Below is a small trained network, with its code and all its weights. Each question gives an input and a target symbol and asks what happens when units are switched off, that is, made to give their printed mean instead of their output.

import numpy as np


def w(rows, s, z=0):
    codes = np.array(rows[::2]) - 128.0
    scale = np.full(codes.shape[1], s)
    scale[-1] = z or s
    return codes * scale


def f(y):
    return y / 2 * (1 + np.tanh(0.7978845608 * (y + 0.044715 * y**3)))


def softmax(a):
    e = np.exp(a - a.max(-1, keepdims=True))
    return e / e.sum(-1, keepdims=True)


def log_softmax(a):
    a = a - a.max(-1, keepdims=True)
    return a - np.log(np.exp(a).sum(-1, keepdims=True))


def net(x, mask):
    ids = ['αβδεζηλξπστφψω'.index(c) for c in x.split()]
    T = len(ids)
    res = E[ids] + P[:T]
    u = 0
    for l in range(2):
        r = res
        for j in range(2):
            rows = slice(3 * j, 3 * j + 3)
            q, k, v = (r @ M[l][rows].T for M in (Q, K, V))
            z = softmax(np.where(np.tri(T) > 0, q @ k.T / 3**0.5, -1e9)) @ v
            o = O[l][rows]
            res = res + np.where(mask[u + j], z, o[:, -1]) @ o[:, :-1]
        u += 2
        y = f(res @ A[l][:, :-1].T + A[l][:, -1])
        res = res + np.where(mask[u : u + 12], y, B[l][:, -1]) @ B[l][:, :-1]
        u += 12
    return log_softmax(res[-1] @ U[:, :-1].T + U[:, -1])


Q, K, V, O, A, B = {}, {}, {}, {}, {}, {}
E = w([
[254,204,149,107,206,174,117,145],'α',
[26,172,143,47,73,140,95,153],'β',
[67,107,84,87,45,176,154,208],'δ',
[160,58,188,134,141,170,170,18],'ε',
[83,191,110,173,38,116,61,56],'ζ',
[158,84,79,30,43,108,98,42],'η',
[243,175,95,210,122,161,87,97],'λ',
[210,207,118,129,169,173,103,125],'ξ',
[173,78,197,81,131,165,241,98],'π',
[195,240,175,139,207,138,73,65],'σ',
[151,226,174,39,188,162,132,140],'τ',
[122,121,207,199,121,196,229,98],'φ',
[190,177,93,66,156,205,160,206],'ψ',
[218,61,169,173,114,142,192,134],'ω',
],0.0082)
P = w([
[103,140,28,180,211,100,209,110],'0',
[142,161,80,145,129,146,191,94],'1',
[163,164,131,107,89,179,157,95],'2',
[179,156,174,89,61,205,119,104],'3',
[195,141,217,76,41,220,87,110],'4',
[193,148,254,61,23,234,79,102],'5',
],0.0059)
Q[0] = w([
[128,163,92,131,124,106,73,136],'L0H0',
[142,204,91,72,96,164,80,173],'L0H0',
[189,160,184,124,79,211,168,66],'L0H0',
[183,139,177,127,128,152,173,104],'L0H1',
[150,145,189,121,4,179,95,85],'L0H1',
[143,109,88,184,135,107,118,145],'L0H1',
],0.014)
K[0] = w([
[243,111,182,110,219,222,173,180],'L0H0',
[231,112,252,150,133,182,104,110],'L0H0',
[91,82,169,87,2,127,94,134],'L0H0',
[97,89,188,110,22,162,112,103],'L0H1',
[179,134,215,79,95,216,89,148],'L0H1',
[75,156,118,89,205,95,175,133],'L0H1',
],0.0095)
V[0] = w([
[63,147,71,44,112,79,40,128],'L0H0',
[56,140,169,115,155,176,199,247],'L0H0',
[46,254,149,238,103,152,83,119],'L0H0',
[241,160,109,148,185,117,130,205],'L0H1',
[90,3,47,227,101,100,183,106],'L0H1',
[51,98,116,22,123,146,167,189],'L0H1',
],0.0066)
O[0] = w([
[128,24,112,163,172,129,226,103,1],'L0H0',
[151,239,154,222,73,163,151,97,125],'L0H0',
[92,131,122,188,200,240,96,182,226],'L0H0',
[33,186,165,181,100,1,111,170,111],'L0H1',
[189,96,244,57,71,176,102,142,85],'L0H1',
[227,150,109,173,77,136,186,76,61],'L0H1',
],0.0075,0.0034)
A[0] = w([
[101,200,155,124,36,59,99,84,249],'L0N0',
[151,158,116,159,125,201,136,210,215],'L0N1',
[144,149,140,116,145,155,140,51,205],'L0N2',
[209,194,186,63,23,122,80,77,143],'L0N3',
[228,161,90,206,186,156,87,81,214],'L0N4',
[146,147,127,139,125,178,129,114,155],'L0N5',
[100,121,173,1,175,237,50,195,225],'L0N6',
[221,103,55,13,108,115,109,71,211],'L0N7',
[113,135,5,113,64,151,129,215,253],'L0N8',
[126,148,148,112,163,154,114,145,175],'L0N9',
[87,208,169,125,10,102,83,143,189],'L0N10',
[207,163,105,174,116,208,149,43,215],'L0N11',
],0.0073,0.0036)
B[0] = w([
[218,212,166,163,105,31,98,125,196],'L0N0',
[106,138,65,106,128,185,107,152,227],'L0N1',
[157,92,121,176,145,134,117,98,177],'L0N2',
[253,150,172,73,94,113,94,108,211],'L0N3',
[129,101,48,178,186,164,124,29,190],'L0N4',
[146,116,105,138,133,166,119,121,176],'L0N5',
[180,72,182,88,173,184,57,226,255],'L0N6',
[169,8,82,25,110,104,135,67,148],'L0N7',
[57,205,32,79,54,136,166,187,183],'L0N8',
[129,114,126,129,157,137,93,146,166],'L0N9',
[186,209,150,140,106,100,96,153,215],'L0N10',
[165,83,76,156,123,218,130,58,238],'L0N11',
],0.0066,0.0082)
Q[1] = w([
[171,47,191,96,153,229,138,94],'L1H0',
[114,148,121,198,115,102,169,11],'L1H0',
[25,134,49,129,135,103,149,243],'L1H0',
[147,3,122,58,104,59,169,4],'L1H1',
[190,145,114,171,155,197,101,34],'L1H1',
[67,167,26,250,153,174,171,85],'L1H1',
],0.0058)
K[1] = w([
[72,72,153,153,63,152,125,140],'L1H0',
[118,172,83,66,99,112,181,170],'L1H0',
[117,152,99,157,239,89,99,127],'L1H0',
[108,72,111,111,78,64,156,61],'L1H1',
[155,121,83,150,111,198,155,112],'L1H1',
[97,171,1,138,173,137,141,135],'L1H1',
],0.0076)
V[1] = w([
[137,117,157,165,221,99,91,43],'L1H0',
[127,140,15,135,35,151,115,151],'L1H0',
[169,157,126,145,203,146,39,92],'L1H0',
[127,114,137,169,172,96,114,3],'L1H1',
[101,106,150,134,173,151,138,98],'L1H1',
[79,167,196,239,126,127,168,156],'L1H1',
],0.0055)
O[1] = w([
[12,212,115,2,179,137,42,120,96],'L1H0',
[130,46,187,192,80,122,189,205,189],'L1H0',
[36,138,100,96,143,71,127,131,255],'L1H0',
[66,136,123,24,106,155,120,64,81],'L1H1',
[135,165,141,125,96,125,120,76,103],'L1H1',
[190,201,155,125,202,220,69,115,35],'L1H1',
],0.0052,0.008)
A[1] = w([
[116,127,143,148,82,1,132,157,253],'L1N0',
[42,110,59,141,119,179,129,94,170],'L1N1',
[146,197,155,128,49,29,112,111,65],'L1N2',
[83,209,51,79,102,71,120,56,105],'L1N3',
[64,177,166,76,129,27,98,219,175],'L1N4',
[97,193,122,150,96,168,84,158,192],'L1N5',
[61,172,94,44,155,87,100,110,205],'L1N6',
[35,103,31,122,95,157,154,55,101],'L1N7',
[53,65,107,99,157,157,119,190,205],'L1N8',
[134,172,106,115,104,121,145,102,150],'L1N9',
[133,61,54,133,111,129,157,26,15],'L1N10',
[46,187,74,206,104,36,159,134,250],'L1N11',
],0.0067,0.0031)
B[1] = w([
[127,116,166,156,167,44,185,158,179],'L1N0',
[136,139,136,85,185,136,189,115,185],'L1N1',
[190,115,145,101,255,93,149,102,189],'L1N2',
[115,110,108,94,120,114,112,19,157],'L1N3',
[83,121,252,121,72,177,132,162,181],'L1N4',
[94,185,94,160,172,142,91,132,254],'L1N5',
[96,76,150,89,55,160,95,102,158],'L1N6',
[113,192,147,106,181,149,201,128,169],'L1N7',
[111,69,103,106,155,101,156,156,225],'L1N8',
[139,136,125,137,126,122,122,92,150],'L1N9',
[78,173,187,162,95,132,174,150,189],'L1N10',
[75,118,101,187,118,49,106,104,173],'L1N11',
],0.0085,0.0068)
U = w([
[69,146,204,166,138,77,106,85,104],'α',
[110,204,164,117,162,180,221,106,30],'β',
[173,57,125,209,9,158,138,115,200],'δ',
[149,44,165,51,43,141,61,64,150],'ε',
[136,43,32,68,211,168,138,182,243],'ζ',
[104,98,163,99,101,68,193,147,145],'η',
[57,131,247,141,75,147,110,246,34],'λ',
[67,137,119,152,98,94,109,146,179],'ξ',
[228,112,80,78,173,82,157,51,42],'π',
[25,144,160,80,111,150,110,85,22],'σ',
[93,142,2,146,134,107,130,27,94],'τ',
[197,236,97,125,118,221,34,129,242],'φ',
[148,123,64,231,162,32,141,154,140],'ψ',
[177,152,236,102,185,102,151,177,4],'ω',
],0.0041,0.0023)

Each question gives the input, a string of symbols that net reads in full, and the target symbol t.
The units are the heads (3 rows each of Q, K, V and O) and the neurons (one row each of A and B). Each row of codes is followed by its name. A weight is (code - 128) times the scale printed after its matrix; where a second scale follows, it is the last column's (O, A, B and U).
mask holds one flag per unit, layer by layer, with each layer's heads first. A switched-off unit (its flag False) gives its mean, the last column of its rows in O or B, instead of its output. The means were averaged over made-up inputs and are rounded, as every weight is.
A unit's drop is (log p(t) with every unit on - log p(t) with that unit switched off) / (log p(t) with every unit on - log p(t) with every unit switched off).
unit that matters most: the unit with the biggest drop
k most important neurons: the k neurons with the biggest drops, biggest first
k most important neurons of layer l: the k neurons of layer l with the biggest drops, biggest first
heads that matter: for each layer, one digit per head in row order, 1 if its drop is at least 0.15 and else 0, layers parted by /
input φ σ ω, target ω: unit that matters most	L0H0
input ε φ λ ψ, target λ: heads that matter	01 / 00
input ψ φ ζ ε, target ζ: 2 most important neurons	(L0N6; L1N8)
input φ λ λ, target λ: heads that matter	11 / 00
input φ φ δ ζ λ, target ζ: heads that matter	11 / 00
input α λ ξ, target λ: heads that matter	11 / 00
input ζ ζ λ ψ σ δ, target σ: 2 most important neurons	(L0N8; L1N4)
input φ φ φ ζ β δ, target β: 2 most important neurons	(L1N7; L1N10)
input φ ζ π φ ψ ε, target ζ: heads that matter	10 / 00
input φ φ φ δ ζ η, target η: 2 most important neurons	(L0N7; L1N10)
input λ ε ψ, target ε: heads that matter	10 / 10
input ψ ζ ψ ζ λ ζ, target λ: 2 most important neurons of layer 0	(L0N11; L0N4)
input δ δ σ η α, target η: heads that matter	11 / 01
input π ψ φ ε φ π, target π: heads that matter	11 / 00
input φ δ ζ, target δ: unit that matters most	L1H0
input δ α δ δ δ, target δ: heads that matter	11 / 10
input ψ φ β λ ψ α, target ψ: 2 most important neurons of layer 0	(L0N8; L0N6)
input φ α ξ, target α: 2 most important neurons of layer 0	(L0N11; L0N6)
input φ φ α φ, target φ: heads that matter	10 / 00
input ζ α φ ζ ζ, target ζ: unit that matters most	L0H0
input λ ψ ψ ω ε, target ε: heads that matter	11 / 10
input ψ φ η λ τ, target λ: 2 most important neurons of layer 0	(L0N11; L0N4)
input φ ζ η β ζ, target β: 2 most important neurons of layer 1	(L1N7; L1N10)
input λ β ψ φ, target β: heads that matter	10 / 00
input φ ζ ξ φ σ φ, target ζ: heads that matter	10 / 00
input β λ φ, target β: 2 most important neurons	(L1N7; L0N6)
input ζ φ λ, target φ: unit that matters most	L0H1
input φ ζ δ ζ δ, target ζ: 2 most important neurons of layer 0	(L0N8; L0N0)
input φ φ φ φ τ ζ, target τ: heads that matter	01 / 00
input φ φ δ φ φ φ, target δ: heads that matter	10 / 10
